x =
[[112 108 138 120 150 124 118 114 127]
 [139 122 128 135 107 132 119 116 126]
 [124 132 139 117 113 134 123 130 137]
 [129 134 107 111 134 129 127 137 135]
 [152 133 120 138 133 122 139 120 127]
 [117 128 127 128 123 147 130 123 144]
 [120 138 130 121 138 126 137 120 129]
 [136 118 140 137 127 120 129 135 142]]
Find the second entry on the main diagonal.
122
Find the top-right entry.
127
The bottom-left entry: 136
Find the largest entry in the first column.
152
Find the last entry, reading row by row.
142
Find the 2nd-last entry, reading row by row.
135
Find the 3rd largest entry.
147
Find the largest entry in the last column.
144
Find the top-left entry.
112
The last entry of the largest entry's row -> 127
The 3rd entry on the main diagonal is 139
Find the smallest entry in the last row.
118
Find the entry just right of the largest entry.
133
Find the entry directly below 152.
117
Find the entry just left of 147.
123
The entry directly above 121 -> 128
The entry just right of 112: 108
Find the fourth entry in reading order.
120
The 4th-last entry, reading row by row -> 120
Find the fifth entry in reading order.
150
Find the 3rd entry on the diagonal from the top-right corner.
123
The entry just right of 111 -> 134
Find the fifth-last entry, reading row by row.
127
